Below is a small trained network, with its code and all its weights. Each question gives an input and a class and asks what happens when units are switched off, that is, made to give their printed mean instead of their output.

import numpy as np


def w(rows, s, z=0):
    codes = np.array(rows[::2]) - 128.0
    scale = np.full(codes.shape[1], s)
    scale[-1] = z or s
    return codes * scale


def f(y):
    return y / 2 * (1 + np.tanh(0.7978845608 * (y + 0.044715 * y**3)))


def log_softmax(a):
    a = a - a.max(-1, keepdims=True)
    return a - np.log(np.exp(a).sum(-1, keepdims=True))


def net(x, mask):
    res = np.array(x, float).reshape(1, 8) / 4 @ E
    y = f(res @ A[0][:, :-1].T + A[0][:, -1])
    res = res + np.where(mask, y, B[0][:, -1]) @ B[0][:, :-1]
    return log_softmax(res[-1] @ U[:, :-1].T + U[:, -1])


A, B = {}, {}
E = w([
[123,146,129,136,122,107,139,98,145,115,143],'x0',
[111,130,98,122,138,114,128,137,124,150,152],'x1',
[164,112,123,125,106,134,136,109,75,94,103],'x2',
[68,174,27,147,51,97,126,154,193,60,3],'x3',
[113,112,130,103,118,135,133,146,138,136,135],'x4',
[112,86,141,70,108,114,131,153,126,152,120],'x5',
[172,127,84,69,198,180,203,46,195,189,59],'x6',
[88,126,128,131,158,124,82,112,132,156,131],'x7',
],0.0062)
A[0] = w([
[88,166,171,193,65,70,53,254,60,71,205,25],'neuron 0',
[167,122,188,109,180,93,87,144,88,119,187,9],'neuron 1',
[122,130,173,169,148,135,136,94,145,110,121,206],'neuron 2',
[95,154,208,165,27,98,65,174,96,92,163,125],'neuron 3',
[185,62,179,167,121,118,107,127,97,138,251,50],'neuron 4',
[93,124,105,176,78,74,120,159,123,125,52,13],'neuron 5',
[69,165,79,150,52,83,86,175,157,79,58,33],'neuron 6',
],0.0062,0.0013)
B[0] = w([
[205,218,58,40,39,133,43,94,171,187,92,255],'neuron 0',
[82,114,152,137,188,166,174,156,108,87,194,169],'neuron 1',
[110,149,159,126,138,157,187,142,78,191,117,139],'neuron 2',
[184,165,55,114,123,73,111,34,199,148,80,216],'neuron 3',
[58,118,159,160,151,174,176,220,111,76,224,204],'neuron 4',
[96,73,158,181,109,182,148,131,91,113,189,176],'neuron 5',
[50,6,181,202,164,223,126,148,2,52,167,230],'neuron 6',
],0.0069,0.0059)
U = w([
[209,232,41,11,99,134,92,50,208,221,106,254],'0',
[24,76,190,208,171,132,170,196,75,2,251,2],'1',
],0.0047,0.0019)

Each question gives the input, the list of numbers given to net, and the class t.
The units are the neurons (one row each of A and B). Each row of codes is followed by its name. A weight is (code - 128) times the scale printed after its matrix; where a second scale follows, it is the last column's (A, B and U).
mask holds one flag per neuron, in row order. A switched-off neuron (its flag False) gives its mean, the last column of its row in B, instead of its output. The means were averaged over made-up inputs and are rounded, as every weight is.
A unit's drop is (log p(t) with every unit on - log p(t) with that unit switched off) / (log p(t) with every unit on - log p(t) with every unit switched off).
The circuit of an input: a set's keep is (log p(t) with only the set's units on - log p(t) with every unit switched off) / (log p(t) with every unit on - log p(t) with every unit switched off). Starting from all 7 units, units are removed one at a time, each time the one whose removal leaves the highest keep (on an exact tie, the one counted first), for as long as the keep stays at least 0.8.
circuit, biggest first: the units of the circuit, biggest drop first
k most important neurons: the k neurons with the biggest drops, biggest first
drop of u: that unit's drop, to one decimal
input [7,-5,2,5,7,1,2,-6], class 1: circuit, biggest first	neuron 0
input [4,-4,4,-6,-2,-7,-7,-2], class 0: 2 most important neurons	neuron 0; neuron 3
input [-1,-3,6,-1,-7,3,-2,-8], class 0: 2 most important neurons	neuron 6; neuron 5
input [-5,1,-4,8,-2,3,7,-7], class 1: circuit, biggest first	neuron 6; neuron 0
input [-4,-7,-8,-6,-7,7,5,-4], class 1: 2 most important neurons	neuron 0; neuron 3
input [-6,6,-1,-2,3,-7,-3,1], class 0: 3 most important neurons	neuron 6; neuron 0; neuron 5
input [7,8,8,-8,6,-5,-8,8], class 0: 4 most important neurons	neuron 0; neuron 3; neuron 6; neuron 5
input [7,-2,0,8,0,4,7,-3], class 1: 2 most important neurons	neuron 6; neuron 0
input [-1,1,2,0,1,-4,-6,-3], class 0: drop of neuron 0	0.2
input [5,-8,1,8,-5,-7,0,-4], class 1: drop of neuron 6	0.1
input [-5,-6,3,8,3,-8,5,-4], class 1: drop of neuron 6	0.2
